Here is a tiny trained network, its code and every weight. The questions are about switching its units off for an input and a class, where a switched-off unit gives its printed mean instead of its output.

import numpy as np


def w(rows, s, z=0):
    codes = np.array(rows[::2]) - 128.0
    scale = np.full(codes.shape[1], s)
    scale[-1] = z or s
    return codes * scale


def f(y):
    return np.maximum(y, 0)


def log_softmax(a):
    a = a - a.max(-1, keepdims=True)
    return a - np.log(np.exp(a).sum(-1, keepdims=True))


def net(x, mask):
    res = np.array(x, float).reshape(1, 8) / 4 @ E
    y = f(res @ A[0][:, :-1].T + A[0][:, -1])
    res = res + np.where(mask, y, B[0][:, -1]) @ B[0][:, :-1]
    return log_softmax(res[-1] @ U[:, :-1].T + U[:, -1])


A, B = {}, {}
E = w([
[130,127,130,130],'x0',
[149,211,18,96],'x1',
[130,130,129,124],'x2',
[132,127,135,133],'x3',
[230,181,218,31],'x4',
[129,124,123,125],'x5',
[127,124,132,131],'x6',
[244,65,89,254],'x7',
],0.0053)
A[0] = w([
[110,137,229,156,79],'neuron 0',
[48,133,134,99,83],'neuron 1',
[51,186,150,106,122],'neuron 2',
[99,150,159,132,244],'neuron 3',
[60,136,118,118,84],'neuron 4',
[114,170,189,73,104],'neuron 5',
[160,119,146,214,148],'neuron 6',
[218,89,137,89,88],'neuron 7',
[106,79,173,166,184],'neuron 8',
[96,122,125,93,42],'neuron 9',
[98,176,60,152,92],'neuron 10',
[113,129,199,151,173],'neuron 11',
[131,192,110,147,77],'neuron 12',
[113,132,141,147,254],'neuron 13',
[106,25,132,126,82],'neuron 14',
[10,103,78,196,73],'neuron 15',
[124,178,56,107,143],'neuron 16',
[57,84,68,150,63],'neuron 17',
[127,199,124,171,230],'neuron 18',
[131,133,154,29,70],'neuron 19',
[69,142,112,139,69],'neuron 20',
[170,172,65,103,141],'neuron 21',
[119,179,142,6,51],'neuron 22',
[90,95,120,142,84],'neuron 23',
[78,109,100,152,66],'neuron 24',
[141,96,107,122,242],'neuron 25',
[46,115,141,81,33],'neuron 26',
[165,124,118,166,45],'neuron 27',
[194,73,98,143,98],'neuron 28',
],0.012,0.0057)
B[0] = w([
[129,191,172,60,184],'neuron 0',
[119,110,61,223,187],'neuron 1',
[128,43,64,168,218],'neuron 2',
[85,134,62,117,246],'neuron 3',
[171,55,125,206,169],'neuron 4',
[192,94,74,168,221],'neuron 5',
[99,125,62,161,222],'neuron 6',
[207,139,137,197,185],'neuron 7',
[75,119,145,63,226],'neuron 8',
[158,67,113,221,139],'neuron 9',
[118,102,226,116,191],'neuron 10',
[67,192,159,42,208],'neuron 11',
[58,107,206,76,148],'neuron 12',
[65,103,57,59,254],'neuron 13',
[98,187,177,137,176],'neuron 14',
[255,207,167,69,247],'neuron 15',
[66,113,234,115,218],'neuron 16',
[249,208,191,141,201],'neuron 17',
[58,80,55,75,232],'neuron 18',
[183,125,127,198,209],'neuron 19',
[232,86,79,197,155],'neuron 20',
[58,148,229,82,214],'neuron 21',
[174,119,139,173,239],'neuron 22',
[176,185,157,71,156],'neuron 23',
[234,220,138,120,165],'neuron 24',
[72,152,78,133,242],'neuron 25',
[131,133,124,238,176],'neuron 26',
[156,8,105,221,150],'neuron 27',
[114,63,113,206,193],'neuron 28',
],0.0064,0.0057)
U = w([
[239,214,197,119,195],'0',
[73,151,131,126,233],'1',
[61,153,137,131,220],'2',
[131,75,116,254,2],'3',
[62,165,130,105,180],'4',
[104,141,94,50,156],'5',
[76,180,138,95,120],'6',
[81,192,254,46,63],'7',
],0.0079,0.0057)

Each question gives the input, the list of numbers given to net, and the class t.
The units are the neurons (one row each of A and B). Each row of codes is followed by its name. A weight is (code - 128) times the scale printed after its matrix; where a second scale follows, it is the last column's (A, B and U).
mask holds one flag per neuron, in row order. A switched-off neuron (its flag False) gives its mean, the last column of its row in B, instead of its output. The means were averaged over made-up inputs and are rounded, as every weight is.
A unit's drop is (log p(t) with every unit on - log p(t) with that unit switched off) / (log p(t) with every unit on - log p(t) with every unit switched off).
The circuit of an input: a set's keep is (log p(t) with only the set's units on - log p(t) with every unit switched off) / (log p(t) with every unit on - log p(t) with every unit switched off). Starting from the 12 units with the biggest drops (on a tie, the unit counted first), units are removed one at a time, each time the one whose removal leaves the highest keep (on an exact tie, the one counted first), for as long as the keep stays at least 0.8.
units of the circuit, in order: the units of the circuit, biggest drop first
most important unit: the unit with the biggest drop
top k neurons: the k neurons with the biggest drops, biggest first
drop when u is switched off: that unit's drop, to one decimal
input [0,0,7,-4,5,3,6,8], class 3: most important unit -> neuron 28
input [-4,6,5,-7,-7,-5,7,-7], class 0: top 2 neurons -> neuron 15; neuron 17
input [5,7,-1,0,-8,-7,7,-5], class 0: top 4 neurons -> neuron 15; neuron 17; neuron 24; neuron 20
input [2,7,-3,0,6,4,-4,7], class 3: units of the circuit, in order -> neuron 28; neuron 15
input [-5,2,1,6,-8,-2,-6,3], class 0: top 3 neurons -> neuron 15; neuron 17; neuron 24
input [3,-4,3,-2,-7,4,2,-5], class 0: top 3 neurons -> neuron 15; neuron 17; neuron 24
input [-6,1,-8,-2,-8,-4,8,-6], class 0: top 3 neurons -> neuron 15; neuron 17; neuron 24
input [4,8,-3,0,0,6,-5,2], class 7: top 2 neurons -> neuron 21; neuron 16
input [2,-2,-3,-4,-5,6,0,-7], class 3: drop when neuron 26 is switched off -> 0.2
input [6,-8,-3,-6,-5,-2,-7,4], class 7: drop when neuron 6 is switched off -> -0.2
input [-1,7,-4,-3,2,3,-3,1], class 7: drop when neuron 16 is switched off -> 0.2
input [2,8,-5,0,-2,-5,5,0], class 7: drop when neuron 21 is switched off -> 0.2
